Here is a tiny trained network, its code and every weight. The questions are about switching its units off for an input and a target symbol, where a switched-off unit gives its printed mean instead of its output.

import numpy as np


def w(rows, s, z=0):
    codes = np.array(rows[::2]) - 128.0
    scale = np.full(codes.shape[1], s)
    scale[-1] = z or s
    return codes * scale


def norm(h):
    return h / np.sqrt((h * h).mean(-1, keepdims=True) + 1e-5)


def f(y):
    return np.maximum(y, 0)


def softmax(a):
    e = np.exp(a - a.max(-1, keepdims=True))
    return e / e.sum(-1, keepdims=True)


def log_softmax(a):
    a = a - a.max(-1, keepdims=True)
    return a - np.log(np.exp(a).sum(-1, keepdims=True))


def net(x, mask):
    ids = ['ΓΣελμξτφω'.index(c) for c in x.split()]
    T = len(ids)
    res = E[ids] + P[:T]
    r = norm(res)
    for j in range(2):
        rows = slice(3 * j, 3 * j + 3)
        q, k, v = (r @ M[0][rows].T for M in (Q, K, V))
        z = softmax(np.where(np.tri(T) > 0, q @ k.T / 3**0.5, -1e9)) @ v
        o = O[0][rows]
        res = res + np.where(mask[j], z, o[:, -1]) @ o[:, :-1]
    y = f(norm(res) @ A[0][:, :-1].T + A[0][:, -1])
    res = res + np.where(mask[2:14], y, B[0][:, -1]) @ B[0][:, :-1]
    return log_softmax(norm(res)[-1] @ U[:, :-1].T + U[:, -1])


Q, K, V, O, A, B = {}, {}, {}, {}, {}, {}
E = w([
[4,80,169,124],'Γ',
[122,141,111,109],'Σ',
[187,92,153,134],'ε',
[104,221,75,248],'λ',
[68,167,142,119],'μ',
[149,147,161,77],'ξ',
[175,117,156,114],'τ',
[117,171,120,64],'φ',
[161,50,136,153],'ω',
],0.027)
P = w([
[208,110,248,122],'0',
[165,125,194,110],'1',
[155,128,168,109],'2',
[150,126,155,112],'3',
[143,126,145,113],'4',
[140,125,137,114],'5',
[137,124,131,114],'6',
[133,123,126,115],'7',
[131,124,122,115],'8',
[128,125,117,116],'9',
],0.016)
Q[0] = w([
[153,203,66,99],'head 0',
[110,93,95,134],'head 0',
[186,190,123,239],'head 0',
[125,108,28,3],'head 1',
[170,135,213,30],'head 1',
[181,97,125,183],'head 1',
],0.012)
K[0] = w([
[151,181,122,97],'head 0',
[94,106,99,124],'head 0',
[120,78,144,35],'head 0',
[118,118,8,9],'head 1',
[184,152,183,35],'head 1',
[194,174,59,208],'head 1',
],0.012)
V[0] = w([
[94,87,157,81],'head 0',
[168,112,103,58],'head 0',
[145,214,89,159],'head 0',
[180,209,131,148],'head 1',
[141,153,71,119],'head 1',
[134,250,138,167],'head 1',
],0.011)
O[0] = w([
[246,164,164,210,207],'head 0',
[253,79,177,84,116],'head 0',
[77,14,88,92,86],'head 0',
[80,80,195,151,241],'head 1',
[168,143,234,169,62],'head 1',
[121,76,144,210,254],'head 1',
],0.0064,0.0027)
A[0] = w([
[131,25,215,177,59],'neuron 0',
[111,168,113,70,149],'neuron 1',
[215,111,67,60,69],'neuron 2',
[81,130,174,135,120],'neuron 3',
[190,182,140,130,193],'neuron 4',
[116,51,2,119,98],'neuron 5',
[176,123,169,58,162],'neuron 6',
[64,139,100,145,66],'neuron 7',
[201,103,72,76,89],'neuron 8',
[205,83,153,1,2],'neuron 9',
[106,170,107,237,175],'neuron 10',
[81,17,149,105,165],'neuron 11',
],0.014,0.0081)
B[0] = w([
[170,126,176,66,180],'neuron 0',
[154,89,124,166,199],'neuron 1',
[27,156,84,132,170],'neuron 2',
[120,160,121,116,186],'neuron 3',
[82,144,222,100,247],'neuron 4',
[92,134,208,169,146],'neuron 5',
[152,139,96,55,255],'neuron 6',
[112,87,59,133,161],'neuron 7',
[51,172,88,160,162],'neuron 8',
[74,163,85,253,215],'neuron 9',
[177,101,87,140,192],'neuron 10',
[190,162,156,137,203],'neuron 11',
],0.015,0.0087)
U = w([
[114,180,220,83,144],'Γ',
[78,206,136,227,92],'Σ',
[109,131,11,107,253],'ε',
[140,88,74,7,153],'λ',
[102,82,227,211,22],'μ',
[214,192,51,91,112],'ξ',
[185,79,133,109,195],'τ',
[178,130,134,222,138],'φ',
[53,47,177,145,58],'ω',
],0.013,0.0063)

Each question gives the input, a string of symbols that net reads in full, and the target symbol t.
The units are the heads (3 rows each of Q, K, V and O) and the neurons (one row each of A and B). Each row of codes is followed by its name. A weight is (code - 128) times the scale printed after its matrix; where a second scale follows, it is the last column's (O, A, B and U).
mask holds one flag per unit, heads first, then neurons. A switched-off unit (its flag False) gives its mean, the last column of its rows in O or B, instead of its output. The means were averaged over made-up inputs and are rounded, as every weight is.
A unit's drop is (log p(t) with every unit on - log p(t) with that unit switched off) / (log p(t) with every unit on - log p(t) with every unit switched off).
The circuit of an input: a set's keep is (log p(t) with only the set's units on - log p(t) with every unit switched off) / (log p(t) with every unit on - log p(t) with every unit switched off). Starting from the 12 units with the biggest drops (on a tie, the unit counted first), units are removed one at a time, each time the one whose removal leaves the highest keep (on an exact tie, the one counted first), for as long as the keep stays at least 0.8.
units of the circuit, in order: the units of the circuit, biggest drop first
unit that matters most: the unit with the biggest drop
top k neurons: the k neurons with the biggest drops, biggest first
which heads matter: for each layer, one digit per head in row order, 1 if its drop is at least 0.15 and else 0, layers parted by /
input Γ τ λ ξ ξ, target ξ: which heads matter -> 10
input ξ ξ μ ξ τ ω τ ω ε, target Σ: which heads matter -> 01
input λ ε Γ μ, target ε: units of the circuit, in order -> (neuron 4; head 0)
input μ Σ φ ξ μ μ Γ ξ λ, target φ: units of the circuit, in order -> (neuron 10; head 0; head 1)
input Γ ε τ τ μ μ ω μ Σ, target Γ: top 3 neurons -> (neuron 4; neuron 6; neuron 7)
input φ φ μ μ μ μ ε ω, target Γ: unit that matters most -> neuron 0
input Σ φ λ μ φ τ Γ ω φ ξ, target ξ: which heads matter -> 11
input ω ω ω τ φ φ τ, target Σ: which heads matter -> 01
input Γ φ ω μ μ λ μ, target ε: units of the circuit, in order -> (neuron 4; neuron 7)
input μ φ φ Σ τ μ φ, target Σ: units of the circuit, in order -> (neuron 9; head 0)
input φ φ φ ω φ τ Γ, target Γ: units of the circuit, in order -> (neuron 9; neuron 11)
input τ μ φ Γ φ ξ φ Γ ε, target Γ: which heads matter -> 10
input μ φ μ φ τ Γ ξ Γ Γ ξ, target Σ: top 2 neurons -> (neuron 9; neuron 0)
input μ Γ Γ ω τ φ Γ, target ε: top neuron -> (neuron 4)
input μ μ Γ ξ Γ, target Σ: top 3 neurons -> (neuron 6; neuron 4; neuron 11)
input ω ξ ω, target Σ: top 2 neurons -> (neuron 9; neuron 8)
input Γ φ λ μ φ φ Σ, target μ: top 2 neurons -> (neuron 5; neuron 6)
input Γ ε ω φ ε μ λ φ, target λ: top 3 neurons -> (neuron 9; neuron 4; neuron 7)
input Γ Γ μ Γ Γ ε, target Γ: units of the circuit, in order -> (neuron 4; head 1)
input τ Γ τ ξ μ φ μ ε φ ε, target Σ: top 2 neurons -> (neuron 9; neuron 8)
input φ μ Γ φ, target Σ: top 3 neurons -> (neuron 9; neuron 0; neuron 1)
